Below are the code and all the weights of a small trained network. Each question names an input and a class and asks about switching units off, where a switched-off unit gives its printed mean instead of its output.

import numpy as np


def w(rows, s, z=0):
    codes = np.array(rows[::2]) - 128.0
    scale = np.full(codes.shape[1], s)
    scale[-1] = z or s
    return codes * scale


def norm(h):
    return h / np.sqrt((h * h).mean(-1, keepdims=True) + 1e-5)


def f(y):
    return np.maximum(y, 0)


def log_softmax(a):
    a = a - a.max(-1, keepdims=True)
    return a - np.log(np.exp(a).sum(-1, keepdims=True))


def net(x, mask):
    res = np.array(x, float).reshape(1, 2) / 4 @ E
    u = 0
    for l in range(2):
        y = f(norm(res) @ A[l][:, :-1].T + A[l][:, -1])
        res = res + np.where(mask[u : u + 13], y, B[l][:, -1]) @ B[l][:, :-1]
        u += 13
    return log_softmax(norm(res)[-1] @ U[:, :-1].T + U[:, -1])


A, B = {}, {}
E = w([
[137,254,20,37,91,109],'x0',
[160,104,19,223,161,129],'x1',
],0.0069)
A[0] = w([
[90,33,33,139,182,113,17],'L0N1',
[155,48,159,112,86,147,187],'L0N2',
[124,129,214,118,141,154,80],'L0N3',
[136,200,146,98,114,137,175],'L0N4',
[137,158,96,136,134,63,51],'L0N5',
[59,112,212,3,186,88,210],'L0N6',
[138,137,87,207,129,71,76],'L0N7',
[143,98,59,178,44,115,2],'L0N8',
[147,138,206,169,110,100,107],'L0N9',
[194,146,228,135,97,150,155],'L0N10',
[99,164,79,139,165,167,108],'L0N11',
[125,149,95,155,154,156,97],'L0N12',
[89,138,69,195,102,107,80],'L0N13',
],0.0067,0.0031)
B[0] = w([
[104,30,82,95,115,213,190],'L0N1',
[121,227,120,119,230,122,203],'L0N2',
[96,165,95,147,103,134,181],'L0N3',
[114,100,135,255,204,115,207],'L0N4',
[161,172,120,157,167,83,158],'L0N5',
[77,62,122,97,110,190,253],'L0N6',
[97,173,198,26,137,200,189],'L0N7',
[15,97,149,105,52,207,163],'L0N8',
[74,172,161,127,191,69,177],'L0N9',
[184,105,102,131,46,122,195],'L0N10',
[84,105,158,152,166,70,175],'L0N11',
[131,166,167,128,169,204,162],'L0N12',
[105,119,211,45,124,191,182],'L0N13',
],0.0059,0.0053)
A[1] = w([
[85,92,83,142,124,88,143],'L1N1',
[135,143,92,183,124,148,146],'L1N2',
[137,29,221,129,163,70,121],'L1N3',
[141,78,48,138,41,224,86],'L1N4',
[144,83,177,165,147,23,65],'L1N5',
[113,39,139,167,147,119,127],'L1N6',
[172,46,234,175,68,126,190],'L1N7',
[110,163,138,218,163,137,3],'L1N8',
[35,81,125,171,255,183,47],'L1N9',
[60,247,108,108,27,103,245],'L1N10',
[208,110,208,204,105,219,101],'L1N11',
[165,129,163,77,77,147,124],'L1N12',
[136,158,94,206,166,196,41],'L1N13',
],0.0089,0.0022)
B[1] = w([
[139,189,130,112,49,22,139],'L1N1',
[129,131,148,57,163,152,146],'L1N2',
[177,96,43,209,165,151,178],'L1N3',
[28,120,134,92,116,175,166],'L1N4',
[192,154,48,99,145,68,144],'L1N5',
[135,154,65,137,160,103,175],'L1N6',
[177,147,20,104,145,166,176],'L1N7',
[69,173,184,86,125,189,150],'L1N8',
[125,204,211,94,77,40,246],'L1N9',
[203,59,95,189,181,100,190],'L1N10',
[138,109,72,84,122,105,168],'L1N11',
[2,96,118,92,139,184,139],'L1N12',
[74,54,143,106,62,179,167],'L1N13',
],0.0061,0.013)
U = w([
[5,82,76,2,145,188,251],'0',
[162,185,28,110,215,22,253],'1',
[45,213,186,43,91,54,251],'2',
[218,131,180,111,66,157,3],'3',
[191,126,240,217,60,161,3],'4',
[162,82,201,189,23,118,3],'5',
],0.0076,0.0037)

Each question gives the input, the list of numbers given to net, and the class t.
The units are the neurons (one row each of A and B). Each row of codes is followed by its name. A weight is (code - 128) times the scale printed after its matrix; where a second scale follows, it is the last column's (A, B and U).
mask holds one flag per neuron, layer by layer. A switched-off neuron (its flag False) gives its mean, the last column of its row in B, instead of its output. The means were averaged over made-up inputs and are rounded, as every weight is.
A unit's drop is (log p(t) with every unit on - log p(t) with that unit switched off) / (log p(t) with every unit on - log p(t) with every unit switched off).
The circuit of an input: a set's keep is (log p(t) with only the set's units on - log p(t) with every unit switched off) / (log p(t) with every unit on - log p(t) with every unit switched off). Starting from the 12 units with the biggest drops (on a tie, the unit counted first), units are removed one at a time, each time the one whose removal leaves the highest keep (on an exact tie, the one counted first), for as long as the keep stays at least 0.8.
units of the circuit, in order: the units of the circuit, biggest drop first
most important unit: the unit with the biggest drop
top k neurons: the k neurons with the biggest drops, biggest first
k most important neurons of layer l: the k neurons of layer l with the biggest drops, biggest first
drop of u: that unit's drop, to one decimal
input [1,-6], class 0: units of the circuit, in order : [L1N9]
input [-7,7], class 0: units of the circuit, in order : [L1N10 L1N8 L1N11]
input [1,3], class 2: units of the circuit, in order : [L1N3 L1N7]
input [4,-2], class 1: top 2 neurons : [L1N10 L0N1]
input [8,-6], class 1: units of the circuit, in order : [L1N10 L0N4]
input [-7,-8], class 0: top 2 neurons : [L0N6 L0N4]
input [7,-7], class 0: 3 most important neurons of layer 1 : [L1N9 L1N12 L1N3]
input [-3,-1], class 2: top 2 neurons : [L0N2 L0N3]
input [3,0], class 2: top 4 neurons : [L0N4 L0N10 L1N8 L1N3]
input [2,-6], class 0: top 2 neurons : [L0N6 L1N9]
input [-4,-2], class 1: top 2 neurons : [L0N10 L1N3]
input [-4,-8], class 0: 2 most important neurons of layer 0 : [L0N6 L0N10]
input [-7,-6], class 1: top 2 neurons : [L1N3 L0N7]
input [-3,0], class 2: most important unit : L0N2
input [6,-7], class 0: 2 most important neurons of layer 1 : [L1N9 L1N12]
input [0,0], class 2: 2 most important neurons of layer 0 : [L0N10 L0N11]
input [8,-1], class 1: top 2 neurons : [L1N10 L1N9]
input [-8,2], class 1: drop of L1N11 : 0.0
input [-2,7], class 0: drop of L0N1 : 0.2
input [2,-8], class 0: drop of L0N6 : 0.1
input [7,-3], class 1: drop of L1N10 : 0.2
input [0,8], class 0: most important unit : L0N1
